Here is a tiny trained network, its code and every weight. The questions are about switching its units off for an input and a class, where a switched-off unit gives its printed mean instead of its output.

import numpy as np


def w(rows, s, z=0):
    codes = np.array(rows[::2]) - 128.0
    scale = np.full(codes.shape[1], s)
    scale[-1] = z or s
    return codes * scale


def f(y):
    return np.maximum(y, 0)


def log_softmax(a):
    a = a - a.max(-1, keepdims=True)
    return a - np.log(np.exp(a).sum(-1, keepdims=True))


def net(x, mask):
    res = np.array(x, float).reshape(1, 4) / 4 @ E
    y = f(res @ A[0][:, :-1].T + A[0][:, -1])
    res = res + np.where(mask, y, B[0][:, -1]) @ B[0][:, :-1]
    return log_softmax(res[-1] @ U[:, :-1].T + U[:, -1])


A, B = {}, {}
E = w([
[68,251,127,1,245,75],'x0',
[92,62,86,184,116,104],'x1',
[1,252,239,152,104,97],'x2',
[208,34,212,184,76,201],'x3',
],0.0075)
A[0] = w([
[183,83,22,28,191,94,232],'n1',
[112,103,180,119,171,165,185],'n2',
[176,2,72,168,131,108,122],'n3',
[144,129,52,90,130,139,252],'n4',
[72,202,82,109,123,58,60],'n5',
[68,121,183,84,157,43,126],'n6',
[117,179,195,215,108,119,244],'n7',
[63,97,62,148,120,181,184],'n8',
[234,65,140,121,145,177,34],'n9',
],0.0082,0.003)
B[0] = w([
[110,175,112,23,100,139,255],'n1',
[128,101,112,66,93,188,163],'n2',
[171,120,169,132,129,126,244],'n3',
[110,136,148,108,91,152,197],'n4',
[191,111,194,224,148,118,221],'n5',
[120,179,91,176,246,113,208],'n6',
[40,102,28,72,115,129,224],'n7',
[77,126,131,108,94,154,170],'n8',
[161,115,151,150,180,148,217],'n9',
],0.011,0.0089)
U = w([
[180,74,149,98,33,153,225],'0',
[140,129,53,115,104,75,142],'1',
[254,75,192,217,177,104,3],'2',
],0.0081,0.0023)

Each question gives the input, the list of numbers given to net, and the class t.
The units are the neurons (one row each of A and B). Each row of codes is followed by its name. A weight is (code - 128) times the scale printed after its matrix; where a second scale follows, it is the last column's (A, B and U).
mask holds one flag per neuron, in row order. A switched-off neuron (its flag False) gives its mean, the last column of its row in B, instead of its output. The means were averaged over made-up inputs and are rounded, as every weight is.
A unit's drop is (log p(t) with every unit on - log p(t) with that unit switched off) / (log p(t) with every unit on - log p(t) with every unit switched off).
top k neurons: the k neurons with the biggest drops, biggest first
drop of u: that unit's drop, to one decimal
input [0,-4,-5,-5], class 0: top 2 neurons : n6; n7
input [-4,0,-3,-8], class 0: top neuron : n6
input [3,-7,7,-5], class 2: top 2 neurons : n5; n1
input [3,-3,8,7], class 1: top 2 neurons : n7; n6
input [6,5,-7,1], class 0: top 3 neurons : n6; n7; n4
input [3,-8,7,-1], class 2: top 2 neurons : n5; n1
input [2,8,7,-4], class 2: top 2 neurons : n5; n1
input [-8,-4,4,0], class 1: top 2 neurons : n7; n5
input [2,2,2,-7], class 2: top 2 neurons : n5; n7
input [6,-3,8,-1], class 2: top 3 neurons : n5; n1; n6
input [5,-5,2,-8], class 2: top 2 neurons : n5; n7
input [3,7,2,-2], class 2: drop of n6 : 0.1
input [7,-2,4,-4], class 2: drop of n9 : 0.0
input [7,-4,5,-4], class 2: drop of n5 : 0.8
input [2,2,7,8], class 1: drop of n5 : 0.1
input [3,-2,4,8], class 1: top neuron : n7
